grid =
132,-52,104,206,200,408,-7,-535,173
51,134,503,-326,255,-72,207,0,383
-182,-166,362,45,-443,244,-82,-419,215
88,-52,-373,383,-708,170,216,-89,-219
161,-226,152,-125,-232,138,-213,-124,189
Indices start at 1.
row 1 col 1 = 132
row 3 col 9 = 215
row 2 col 9 = 383
row 1 col 8 = -535
row 2 col 7 = 207
row 2 col 4 = -326
row 4 col 2 = -52
row 5 col 5 = -232
row 1 col 9 = 173
row 1 col 7 = -7
row 3 col 6 = 244
row 3 col 2 = -166
row 4 col 1 = 88
row 4 col 7 = 216
row 5 col 9 = 189

m =
[[174, 99, 132, 172],
 [207, 104, 149, 224],
 [237, 90, 72, 252],
 [38, 75, 142, 69],
 [68, 222, 96, 84],
 [99, 76, 160, 114],
 [225, 90, 174, 217],
 [125, 198, 51, 135]]
Indices start at 1.
row 1 col 1: 174
row 2 col 3: 149
row 2 col 4: 224
row 5 col 2: 222
row 6 col 3: 160
row 8 col 2: 198
row 1 col 3: 132
row 8 col 4: 135
row 5 col 4: 84
row 4 col 1: 38
row 6 col 1: 99
row 8 col 3: 51
row 7 col 2: 90
row 7 col 4: 217
row 3 col 4: 252

x =
-151.158	-87.437	36.836	274.126	-184.380
-190.209	-56.792	108.148	137.359	-68.960
-188.182	-89.013	37.961	136.234	-217.717
66.237	17.824	-136.034	-177.800	-45.014
-151.436	-190.548	-86.774	-79.336	62.711
68.116	-10.033	-191.914	-192.360	-115.985
-141.659	-160.105	-104.983	-247.088	-15.566
-87.860	-11.694	11.054	104.288	-190.071
-166.747	-59.919	56.390	185.444	-196.192
56.544	13.208	-131.047	-191.776	-44.627
19.227	-62.554	-189.328	-279.863	-75.998
18.344	16.850	-74.165	-152.169	-19.386
-144.089	-166.064	-79.194	-15.691	6.335
Indices start at 1.
row 1 col 1 -> -151.158
row 5 col 3 -> -86.774
row 2 col 4 -> 137.359
row 1 col 3 -> 36.836
row 3 col 5 -> -217.717
row 6 col 1 -> 68.116
row 10 col 1 -> 56.544
row 11 col 3 -> -189.328
row 13 col 2 -> -166.064
row 7 col 2 -> -160.105
row 3 col 2 -> -89.013
row 1 col 4 -> 274.126
row 5 col 2 -> -190.548
row 8 col 5 -> -190.071
row 6 col 3 -> -191.914
row 12 col 3 -> -74.165
row 9 col 1 -> -166.747
row 12 col 4 -> -152.169
row 9 col 2 -> -59.919
row 13 col 5 -> 6.335
row 8 col 2 -> -11.694
row 11 col 2 -> -62.554
row 13 col 3 -> -79.194
row 10 col 2 -> 13.208
row 5 col 4 -> -79.336
row 3 col 3 -> 37.961
row 8 col 4 -> 104.288
row 12 col 1 -> 18.344
row 10 col 3 -> -131.047
row 2 col 2 -> -56.792

B =
[[10, 181, 9, 392, 89],
 [5, 13, 1, 641, 20],
 [3, 131, 2, 485, 60],
 [3, 49, 4, 595, 28],
 [110, 247, 64, 51, 208],
 [26, 57, 1, 471, 126],
 [28, 346, 2, 10, 294],
 [18, 19, 29, 594, 20],
 [58, 317, 32, 39, 234],
 [1, 2, 0, 674, 3],
 [24, 417, 14, 37, 188],
 [2, 15, 10, 645, 7],
 [1, 2, 3, 673, 1],
 [5, 437, 1, 31, 207],
 [173, 177, 80, 52, 199],
 [151, 131, 51, 155, 192]]
Rows and columns are counted from 1.
row 1 col 1 -> 10
row 13 col 2 -> 2
row 15 col 3 -> 80
row 7 col 1 -> 28
row 1 col 2 -> 181
row 14 col 4 -> 31
row 12 col 2 -> 15
row 9 col 4 -> 39
row 5 col 5 -> 208
row 10 col 4 -> 674
row 3 col 3 -> 2
row 9 col 3 -> 32
row 6 col 2 -> 57
row 15 col 4 -> 52
row 13 col 1 -> 1
row 14 col 3 -> 1
row 15 col 2 -> 177
row 15 col 1 -> 173
row 6 col 5 -> 126
row 12 col 3 -> 10
row 11 col 5 -> 188
row 4 col 2 -> 49
row 4 col 3 -> 4
row 6 col 4 -> 471
row 16 col 3 -> 51
row 8 col 5 -> 20
row 12 col 4 -> 645
row 3 col 2 -> 131
row 7 col 4 -> 10
row 10 col 1 -> 1
row 7 col 5 -> 294

a =
[[3885 6107 3591 5385 4755 4127 2693 3626 4023 3307 3852 3129 4510 3541]
 [4360 6222 2940 5522 6191 3294 2091 2828 3851 3144 4111 2749 5059 3218]
 [3325 5505 2900 5069 4497 2879 2502 4309 3941 4732 3899 3193 4785 2504]
 [3596 7788 2874 5738 4839 4856 3107 3727 3565 1786 4311 2082 6041 3175]
 [3471 6545 2735 4873 5530 3633 3033 3739 3881 2983 3655 3047 4695 3528]]
Rows and columns are counted from 1.
row 1 col 1 = 3885
row 5 col 11 = 3655
row 4 col 10 = 1786
row 4 col 1 = 3596
row 1 col 9 = 4023
row 2 col 8 = 2828
row 4 col 4 = 5738
row 3 col 1 = 3325
row 3 col 7 = 2502
row 3 col 9 = 3941
row 1 col 14 = 3541
row 4 col 3 = 2874
row 2 col 10 = 3144
row 1 col 5 = 4755
row 2 col 2 = 6222
row 5 col 12 = 3047
row 5 col 9 = 3881
row 2 col 6 = 3294
row 4 col 7 = 3107
row 5 col 5 = 5530
row 1 col 11 = 3852
row 4 col 6 = 4856
row 2 col 5 = 6191
row 4 col 2 = 7788
row 2 col 4 = 5522
row 1 col 13 = 4510
row 3 col 13 = 4785
row 1 col 12 = 3129
row 2 col 13 = 5059
row 1 col 8 = 3626
